Here is a tiny trained network, its code and every weight. The questions are about switching its units off for an input and a class, where a switched-off unit gives its printed mean instead of its output.

import numpy as np


def w(rows, s, z=0):
    codes = np.array(rows[::2]) - 128.0
    scale = np.full(codes.shape[1], s)
    scale[-1] = z or s
    return codes * scale


def f(y):
    return y / 2 * (1 + np.tanh(0.7978845608 * (y + 0.044715 * y**3)))


def log_softmax(a):
    a = a - a.max(-1, keepdims=True)
    return a - np.log(np.exp(a).sum(-1, keepdims=True))


def net(x, mask):
    res = np.array(x, float).reshape(1, 6) / 4 @ E
    y = f(res @ A[0][:, :-1].T + A[0][:, -1])
    res = res + np.where(mask, y, B[0][:, -1]) @ B[0][:, :-1]
    return log_softmax(res[-1] @ U[:, :-1].T + U[:, -1])


A, B = {}, {}
E = w([
[225,96,172,138,114,106],'x0',
[135,57,13,69,230,43],'x1',
[137,112,77,123,107,254],'x2',
[149,170,119,71,131,55],'x3',
[52,80,174,164,167,114],'x4',
[161,137,172,145,117,70],'x5',
],0.0093)
A[0] = w([
[138,107,105,159,127,156,128],'n0',
[156,126,56,93,198,59,202],'n1',
[150,138,110,107,124,117,122],'n2',
[248,214,162,95,74,147,253],'n3',
[99,141,122,170,120,144,149],'n4',
[168,181,148,156,61,156,182],'n5',
[169,154,154,85,144,153,190],'n6',
[107,126,142,196,136,156,151],'n7',
[91,110,139,74,91,85,185],'n8',
[67,175,127,145,133,165,183],'n9',
[117,131,81,57,149,91,207],'n10',
[154,160,116,137,129,145,100],'n11',
[176,50,136,144,114,90,114],'n12',
[88,167,110,141,123,206,212],'n13',
[72,150,116,177,96,167,199],'n14',
[101,152,62,58,158,112,151],'n15',
[130,163,69,75,142,97,168],'n16',
[190,70,151,95,184,45,164],'n17',
[187,57,161,130,155,58,213],'n18',
[118,139,144,192,119,156,196],'n19',
[41,85,156,113,111,163,219],'n20',
[98,80,138,120,85,90,120],'n21',
],0.011,0.0036)
B[0] = w([
[129,137,130,146,153,154,144],'n0',
[57,147,18,128,139,29,247],'n1',
[126,109,119,102,134,87,143],'n2',
[172,192,236,55,9,30,252],'n3',
[120,75,143,96,149,171,147],'n4',
[155,183,196,77,28,167,209],'n5',
[89,136,150,112,99,99,157],'n6',
[145,124,114,115,157,204,161],'n7',
[98,85,85,135,170,97,160],'n8',
[205,104,93,156,128,167,169],'n9',
[71,127,26,96,127,95,208],'n10',
[133,144,151,125,106,118,136],'n11',
[133,133,168,151,154,88,163],'n12',
[144,125,193,141,143,236,191],'n13',
[162,95,136,128,143,221,180],'n14',
[119,147,17,83,114,140,201],'n15',
[87,91,42,80,115,102,192],'n16',
[82,89,160,209,201,21,223],'n17',
[104,130,191,201,160,18,209],'n18',
[143,130,148,104,135,219,173],'n19',
[128,108,61,176,186,194,180],'n20',
[198,122,118,134,153,80,140],'n21',
],0.013)
U = w([
[175,152,127,150,167,206,250],'0',
[181,254,170,55,67,126,94],'1',
[133,165,185,227,186,40,57],'2',
[106,205,32,47,125,83,125],'3',
],0.009,0.0022)

Each question gives the input, the list of numbers given to net, and the class t.
The units are the neurons (one row each of A and B). Each row of codes is followed by its name. A weight is (code - 128) times the scale printed after its matrix; where a second scale follows, it is the last column's (A, B and U).
mask holds one flag per neuron, in row order. A switched-off neuron (its flag False) gives its mean, the last column of its row in B, instead of its output. The means were averaged over made-up inputs and are rounded, as every weight is.
A unit's drop is (log p(t) with every unit on - log p(t) with that unit switched off) / (log p(t) with every unit on - log p(t) with every unit switched off).
most important unit: the unit with the biggest drop
k most important neurons: the k neurons with the biggest drops, biggest first
drop of u: that unit's drop, to one decimal
input [4,-1,3,7,3,-1], class 2: most important unit	n5
input [0,7,-1,-7,-1,3], class 2: 2 most important neurons	n17, n18
input [6,-8,-8,5,3,1], class 1: 2 most important neurons	n3, n5
input [7,-7,-5,5,5,4], class 1: 3 most important neurons	n3, n5, n1
input [-2,-5,4,-2,-6,-7], class 1: 2 most important neurons	n3, n5
input [5,-3,0,-3,4,8], class 1: 4 most important neurons	n5, n17, n1, n19
input [-7,0,6,4,0,5], class 0: 3 most important neurons	n1, n3, n13
input [3,1,7,8,3,4], class 2: 2 most important neurons	n15, n5
input [-6,4,8,-1,5,-6], class 0: drop of n2	0.0
input [2,5,-5,0,5,-5], class 2: drop of n17	1.1
input [-2,8,-6,3,4,7], class 2: drop of n17	5.6
input [0,6,5,-6,3,-7], class 0: drop of n13	0.1
